Below are the code and all the weights of a small trained network. Each question names an input and a target symbol and asks about switching units off, where a switched-off unit gives its printed mean instead of its output.

import numpy as np


def w(rows, s, z=0):
    codes = np.array(rows[::2]) - 128.0
    scale = np.full(codes.shape[1], s)
    scale[-1] = z or s
    return codes * scale


def norm(h):
    return h / np.sqrt((h * h).mean(-1, keepdims=True) + 1e-5)


def f(y):
    return y / 2 * (1 + np.tanh(0.7978845608 * (y + 0.044715 * y**3)))


def softmax(a):
    e = np.exp(a - a.max(-1, keepdims=True))
    return e / e.sum(-1, keepdims=True)


def log_softmax(a):
    a = a - a.max(-1, keepdims=True)
    return a - np.log(np.exp(a).sum(-1, keepdims=True))


def net(x, mask):
    ids = ['αβγδεζημξπστψω'.index(c) for c in x.split()]
    T = len(ids)
    res = E[ids] + P[:T]
    u = 0
    for l in range(3):
        q, k, v = (norm(res) @ M[l].T for M in (Q, K, V))
        z = softmax(np.where(np.tri(T) > 0, q @ k.T / 3**0.5, -1e9)) @ v
        res = res + np.where(mask[u], z, O[l][:, -1]) @ O[l][:, :-1]
        u += 1
        y = f(norm(res) @ A[l][:, :-1].T + A[l][:, -1])
        res = res + np.where(mask[u : u + 4], y, B[l][:, -1]) @ B[l][:, :-1]
        u += 4
    return log_softmax(norm(res)[-1] @ U[:, :-1].T + U[:, -1])


Q, K, V, O, A, B = {}, {}, {}, {}, {}, {}
E = w([
[168,131,42,169],'α',
[121,170,104,143],'β',
[168,118,180,91],'γ',
[119,188,197,83],'δ',
[131,101,131,196],'ε',
[7,123,207,152],'ζ',
[134,80,218,158],'η',
[107,80,112,178],'μ',
[142,102,124,69],'ξ',
[174,164,133,154],'π',
[190,146,148,156],'σ',
[78,100,155,146],'τ',
[57,34,171,75],'ψ',
[73,84,104,156],'ω',
],0.02)
P = w([
[106,163,220,189],'0',
[29,164,176,71],'1',
[95,70,120,77],'2',
[86,55,90,72],'3',
[98,168,174,79],'4',
[46,162,70,2],'5',
],0.0082)
Q[0] = w([
[206,254,140,67],'L0H0',
[115,153,125,113],'L0H0',
[79,126,94,79],'L0H0',
],0.007)
K[0] = w([
[165,140,154,58],'L0H0',
[14,79,3,146],'L0H0',
[173,52,15,38],'L0H0',
],0.006)
V[0] = w([
[120,3,86,81],'L0H0',
[207,129,111,36],'L0H0',
[138,241,247,215],'L0H0',
],0.0045)
O[0] = w([
[99,186,194,174,96],'L0H0',
[225,159,51,255,146],'L0H0',
[127,90,104,138,252],'L0H0',
],0.012,0.0026)
A[0] = w([
[96,186,120,150,1],'L0N0',
[180,97,148,72,166],'L0N1',
[87,155,80,107,2],'L0N2',
[172,254,127,110,52],'L0N3',
],0.0078,0.0033)
B[0] = w([
[217,114,11,109,97],'L0N0',
[2,219,27,117,252],'L0N1',
[156,80,102,63,105],'L0N2',
[108,140,8,145,156],'L0N3',
],0.0055,0.004)
Q[1] = w([
[69,254,173,198],'L1H0',
[142,107,194,140],'L1H0',
[25,181,47,73],'L1H0',
],0.0075)
K[1] = w([
[129,142,66,60],'L1H0',
[57,94,124,246],'L1H0',
[186,151,110,159],'L1H0',
],0.011)
V[1] = w([
[109,253,161,228],'L1H0',
[189,71,249,54],'L1H0',
[178,77,109,149],'L1H0',
],0.0063)
O[1] = w([
[190,221,167,149,87],'L1H0',
[100,165,1,187,250],'L1H0',
[195,84,122,160,92],'L1H0',
],0.0079,0.0022)
A[1] = w([
[149,148,127,126,250],'L1N0',
[2,153,130,245,107],'L1N1',
[162,196,138,88,119],'L1N2',
[59,88,128,122,159],'L1N3',
],0.0099,0.002)
B[1] = w([
[183,140,164,62,158],'L1N0',
[133,82,192,131,255],'L1N1',
[254,190,89,237,178],'L1N2',
[138,56,183,177,228],'L1N3',
],0.0076,0.0045)
Q[2] = w([
[120,144,140,97],'L2H0',
[63,57,2,89],'L2H0',
[123,115,124,169],'L2H0',
],0.0081)
K[2] = w([
[255,94,32,145],'L2H0',
[200,150,188,215],'L2H0',
[104,104,163,119],'L2H0',
],0.0089)
V[2] = w([
[253,145,111,47],'L2H0',
[126,216,177,89],'L2H0',
[132,101,180,72],'L2H0',
],0.0078)
O[2] = w([
[164,38,115,158,2],'L2H0',
[115,77,191,179,38],'L2H0',
[174,148,254,46,129],'L2H0',
],0.011,0.0031)
A[2] = w([
[189,146,19,118,5],'L2N0',
[92,26,138,186,255],'L2N1',
[193,128,185,115,97],'L2N2',
[175,216,93,2,248],'L2N3',
],0.0089,0.0028)
B[2] = w([
[108,65,127,126,176],'L2N0',
[40,136,246,146,181],'L2N1',
[81,146,65,139,146],'L2N2',
[157,127,66,114,255],'L2N3',
],0.011,0.0065)
U = w([
[183,149,175,183,196],'α',
[179,22,138,44,145],'β',
[106,42,113,127,114],'γ',
[6,92,195,155,253],'δ',
[37,181,44,184,183],'ε',
[112,144,145,94,57],'ζ',
[102,157,137,72,91],'η',
[78,106,127,92,27],'μ',
[122,82,190,108,165],'ξ',
[95,130,138,110,52],'π',
[91,144,142,140,51],'σ',
[98,139,142,103,42],'τ',
[97,149,124,98,41],'ψ',
[107,142,147,92,50],'ω',
],0.011,0.0043)

Each question gives the input, a string of symbols that net reads in full, and the target symbol t.
The units are the heads (3 rows each of Q, K, V and O) and the neurons (one row each of A and B). Each row of codes is followed by its name. A weight is (code - 128) times the scale printed after its matrix; where a second scale follows, it is the last column's (O, A, B and U).
mask holds one flag per unit, layer by layer, with each layer's heads first. A switched-off unit (its flag False) gives its mean, the last column of its rows in O or B, instead of its output. The means were averaged over made-up inputs and are rounded, as every weight is.
A unit's drop is (log p(t) with every unit on - log p(t) with that unit switched off) / (log p(t) with every unit on - log p(t) with every unit switched off).
The circuit of an input: a set's keep is (log p(t) with only the set's units on - log p(t) with every unit switched off) / (log p(t) with every unit on - log p(t) with every unit switched off). Starting from the 12 units with the biggest drops (on a tie, the unit counted first), units are removed one at a time, each time the one whose removal leaves the highest keep (on an exact tie, the one counted first), for as long as the keep stays at least 0.8.
units of the circuit, in order: the units of the circuit, biggest drop first
top k neurons: the k neurons with the biggest drops, biggest first
drop of u: that unit's drop, to one decimal
input π α β, target β: units of the circuit, in order	[L0H0 L1H0 L2H0]
input π π π β, target β: units of the circuit, in order	[L0H0 L2H0 L1H0]
input ξ ε π, target α: units of the circuit, in order	[L1H0 L0H0]
input ξ δ ξ, target α: units of the circuit, in order	[L0H0 L1H0 L1N2]
input γ ξ γ π γ, target α: units of the circuit, in order	[L0H0]
input π γ σ α, target β: units of the circuit, in order	[L0H0 L1H0 L0N1 L2H0]
input γ γ π δ, target ε: units of the circuit, in order	[L1H0 L0H0 L2H0]
input ω δ π π ξ ξ, target β: units of the circuit, in order	[L1H0 L2H0]
input γ γ γ π γ, target ε: units of the circuit, in order	[L1H0 L0H0]
input γ γ ψ δ, target ε: units of the circuit, in order	[L1H0 L2H0]
input ξ γ η γ, target α: units of the circuit, in order	[L0H0 L1N2]
input γ ξ ω γ, target ε: units of the circuit, in order	[L1H0 L0N1]
input π γ γ σ, target β: top 2 neurons	[L0N1 L1N2]
input η γ γ ψ ξ, target ε: units of the circuit, in order	[L1H0]
input ξ γ γ π, target α: drop of L0N3	0.0
input δ γ β π, target δ: drop of L0N1	0.0
input δ μ δ γ, target δ: drop of L1H0	0.2
